Here is a tiny trained network, its code and every weight. The questions are about switching its units off for an input and a class, where a switched-off unit gives its printed mean instead of its output.

import numpy as np


def w(rows, s, z=0):
    codes = np.array(rows[::2]) - 128.0
    scale = np.full(codes.shape[1], s)
    scale[-1] = z or s
    return codes * scale


def f(y):
    return np.maximum(y, 0)


def log_softmax(a):
    a = a - a.max(-1, keepdims=True)
    return a - np.log(np.exp(a).sum(-1, keepdims=True))


def net(x, mask):
    res = np.array(x, float).reshape(1, 5) / 4 @ E
    y = f(res @ A[0][:, :-1].T + A[0][:, -1])
    res = res + np.where(mask, y, B[0][:, -1]) @ B[0][:, :-1]
    return log_softmax(res[-1] @ U[:, :-1].T + U[:, -1])


A, B = {}, {}
E = w([
[156,173,148,23,57,179,158],'x0',
[143,76,9,167,3,193,75],'x1',
[115,150,111,124,126,136,132],'x2',
[113,145,96,116,127,134,147],'x3',
[211,202,134,244,102,140,189],'x4',
],0.0062)
A[0] = w([
[148,74,82,116,2,207,38,173],'neuron 0',
[116,188,177,103,192,79,170,4],'neuron 1',
[154,171,202,72,174,85,162,108],'neuron 2',
[78,79,83,226,180,56,116,198],'neuron 3',
[180,67,26,197,55,136,104,23],'neuron 4',
[10,6,154,29,151,112,33,209],'neuron 5',
[65,83,110,227,194,110,87,195],'neuron 6',
[244,205,162,251,95,133,210,142],'neuron 7',
[120,213,180,99,215,85,150,57],'neuron 8',
[149,95,52,135,89,205,90,54],'neuron 9',
[72,196,152,100,225,87,210,43],'neuron 10',
],0.0055,0.0021)
B[0] = w([
[18,112,117,153,153,85,170,236],'neuron 0',
[96,81,61,205,49,58,167,177],'neuron 1',
[32,85,97,230,124,109,165,195],'neuron 2',
[62,177,199,64,102,253,223,196],'neuron 3',
[101,120,99,208,127,67,110,198],'neuron 4',
[106,228,66,118,210,152,42,255],'neuron 5',
[61,155,192,75,151,229,224,193],'neuron 6',
[120,232,20,69,225,140,2,221],'neuron 7',
[52,59,76,209,95,87,127,194],'neuron 8',
[23,43,104,202,103,56,178,184],'neuron 9',
[51,88,116,195,94,61,128,194],'neuron 10',
],0.0051,0.0066)
U = w([
[91,25,104,218,96,2,141,4],'0',
[129,201,91,110,192,131,38,113],'1',
[109,130,157,132,108,149,131,224],'2',
[121,118,140,125,134,150,146,205],'3',
[101,144,174,101,113,205,207,170],'4',
[214,60,206,91,90,143,150,5],'5',
],0.0073,0.0033)

Each question gives the input, the list of numbers given to net, and the class t.
The units are the neurons (one row each of A and B). Each row of codes is followed by its name. A weight is (code - 128) times the scale printed after its matrix; where a second scale follows, it is the last column's (A, B and U).
mask holds one flag per neuron, in row order. A switched-off neuron (its flag False) gives its mean, the last column of its row in B, instead of its output. The means were averaged over made-up inputs and are rounded, as every weight is.
A unit's drop is (log p(t) with every unit on - log p(t) with that unit switched off) / (log p(t) with every unit on - log p(t) with every unit switched off).
The circuit of an input: a set's keep is (log p(t) with only the set's units on - log p(t) with every unit switched off) / (log p(t) with every unit on - log p(t) with every unit switched off). Starting from all 11 units, units are removed one at a time, each time the one whose removal leaves the highest keep (on an exact tie, the one counted first), for as long as the keep stays at least 0.8.
circuit, biggest first: the units of the circuit, biggest drop first
unit that matters most: the unit with the biggest drop
top k neurons: the k neurons with the biggest drops, biggest first
drop of u: that unit's drop, to one decimal
input [4,8,0,-6,-1], class 0: circuit, biggest first => [neuron 9; neuron 0]
input [-7,5,4,-1,-2], class 4: unit that matters most => neuron 3
input [-7,-5,1,-1,-3], class 4: top 2 neurons => [neuron 3; neuron 6]
input [-7,-4,2,4,6], class 4: top 4 neurons => [neuron 3; neuron 6; neuron 5; neuron 4]
input [3,8,5,5,-5], class 0: circuit, biggest first => [neuron 9; neuron 0]
input [-7,0,6,-5,-1], class 4: top 3 neurons => [neuron 3; neuron 6; neuron 7]
input [-8,-1,-7,3,-7], class 4: top 3 neurons => [neuron 3; neuron 6; neuron 7]
input [-8,0,3,-1,3], class 4: top 3 neurons => [neuron 3; neuron 6; neuron 5]
input [-8,-3,-7,-1,4], class 4: top 2 neurons => [neuron 3; neuron 6]
input [6,5,-5,-3,7], class 1: drop of neuron 3 => 0.1
input [-7,4,-2,-5,-7], class 1: drop of neuron 2 => 0.1
input [-3,5,-6,6,8], class 1: drop of neuron 9 => -0.1
